Below is a small trained network, with its code and all its weights. Each question gives an input and a class and asks what happens when units are switched off, that is, made to give their printed mean instead of their output.

import numpy as np


def w(rows, s, z=0):
    codes = np.array(rows[::2]) - 128.0
    scale = np.full(codes.shape[1], s)
    scale[-1] = z or s
    return codes * scale


def norm(h):
    return h / np.sqrt((h * h).mean(-1, keepdims=True) + 1e-5)


def f(y):
    return np.maximum(y, 0)


def log_softmax(a):
    a = a - a.max(-1, keepdims=True)
    return a - np.log(np.exp(a).sum(-1, keepdims=True))


def net(x, mask):
    res = np.array(x, float).reshape(1, 2) / 4 @ E
    u = 0
    for l in range(3):
        y = f(norm(res) @ A[l][:, :-1].T + A[l][:, -1])
        res = res + np.where(mask[u : u + 4], y, B[l][:, -1]) @ B[l][:, :-1]
        u += 4
    return log_softmax(norm(res)[-1] @ U[:, :-1].T + U[:, -1])


A, B = {}, {}
E = w([
[92,235,45,78,101,206],'x0',
[47,1,16,146,151,62],'x1',
],0.0022)
A[0] = w([
[181,151,207,119,143,151,74],'0.n0',
[162,247,208,114,122,158,5],'0.n1',
[147,112,178,110,146,97,110],'0.n2',
[145,177,215,129,104,112,104],'0.n3',
],0.012,0.0027)
B[0] = w([
[125,176,118,123,90,76,205],'0.n0',
[90,6,117,152,201,223,245],'0.n1',
[193,147,183,171,79,116,170],'0.n2',
[160,186,145,120,100,79,205],'0.n3',
],0.011)
A[1] = w([
[141,40,190,131,160,139,7],'1.n0',
[105,147,126,59,155,104,161],'1.n1',
[118,250,113,83,138,169,74],'1.n2',
[108,170,148,77,125,166,93],'1.n3',
],0.018,0.0011)
B[1] = w([
[124,117,64,214,87,223,249],'1.n0',
[140,40,138,172,86,61,143],'1.n1',
[163,233,214,116,133,255,152],'1.n2',
[88,183,111,64,163,164,136],'1.n3',
],0.0091,0.013)
A[2] = w([
[109,193,156,66,162,192,72],'2.n0',
[143,198,142,84,194,198,66],'2.n1',
[132,100,118,196,147,252,1],'2.n2',
[111,94,106,97,192,82,106],'2.n3',
],0.017,0.00089)
B[2] = w([
[103,179,156,10,224,132,144],'2.n0',
[101,135,143,42,168,31,145],'2.n1',
[98,193,53,222,63,209,251],'2.n2',
[105,29,108,75,119,81,134],'2.n3',
],0.011,0.027)
U = w([
[108,3,100,79,141,68,98],'0',
[112,151,80,180,108,196,184],'1',
[140,90,140,94,191,119,1],'2',
[186,139,197,124,120,89,107],'3',
[100,195,144,35,201,143,95],'4',
],0.012,0.0062)

Each question gives the input, the list of numbers given to net, and the class t.
The units are the neurons (one row each of A and B). Each row of codes is followed by its name. A weight is (code - 128) times the scale printed after its matrix; where a second scale follows, it is the last column's (A, B and U).
mask holds one flag per neuron, layer by layer. A switched-off neuron (its flag False) gives its mean, the last column of its row in B, instead of its output. The means were averaged over made-up inputs and are rounded, as every weight is.
A unit's drop is (log p(t) with every unit on - log p(t) with that unit switched off) / (log p(t) with every unit on - log p(t) with every unit switched off).
The circuit of an input: a set's keep is (log p(t) with only the set's units on - log p(t) with every unit switched off) / (log p(t) with every unit on - log p(t) with every unit switched off). Starting from all 12 units, units are removed one at a time, each time the one whose removal leaves the highest keep (on an exact tie, the one counted first), for as long as the keep stays at least 0.8.
circuit, biggest first: the units of the circuit, biggest drop first
k most important neurons: the k neurons with the biggest drops, biggest first
k most important neurons of layer l: the k neurons of layer l with the biggest drops, biggest first
drop when u is switched off: that unit's drop, to one decimal
input [-6,-4], class 3: most important neuron of layer 2 => [2.n2]
input [-8,0], class 3: circuit, biggest first => [0.n1, 2.n2, 1.n0]
input [8,1], class 4: 2 most important neurons => [0.n1, 1.n0]
input [3,5], class 0: 2 most important neurons of layer 0 => [0.n1, 0.n3]
input [0,0], class 0: 4 most important neurons => [0.n2, 1.n0, 2.n2, 0.n1]
input [-3,-1], class 3: 3 most important neurons => [2.n2, 0.n2, 1.n0]
input [1,8], class 0: 3 most important neurons => [0.n2, 1.n0, 0.n1]
input [-7,-1], class 3: 3 most important neurons => [0.n1, 2.n2, 1.n0]
input [4,7], class 0: 2 most important neurons of layer 0 => [0.n1, 0.n3]
input [7,5], class 4: 2 most important neurons => [0.n1, 1.n2]
input [-4,-2], class 3: drop when 0.n3 is switched off => 0.0
input [7,1], class 4: drop when 0.n1 is switched off => 1.1
input [-2,0], class 3: drop when 2.n2 is switched off => 0.7
input [5,6], class 0: drop when 0.n2 is switched off => 0.3
input [1,3], class 0: 2 most important neurons of layer 0 => [0.n2, 0.n1]
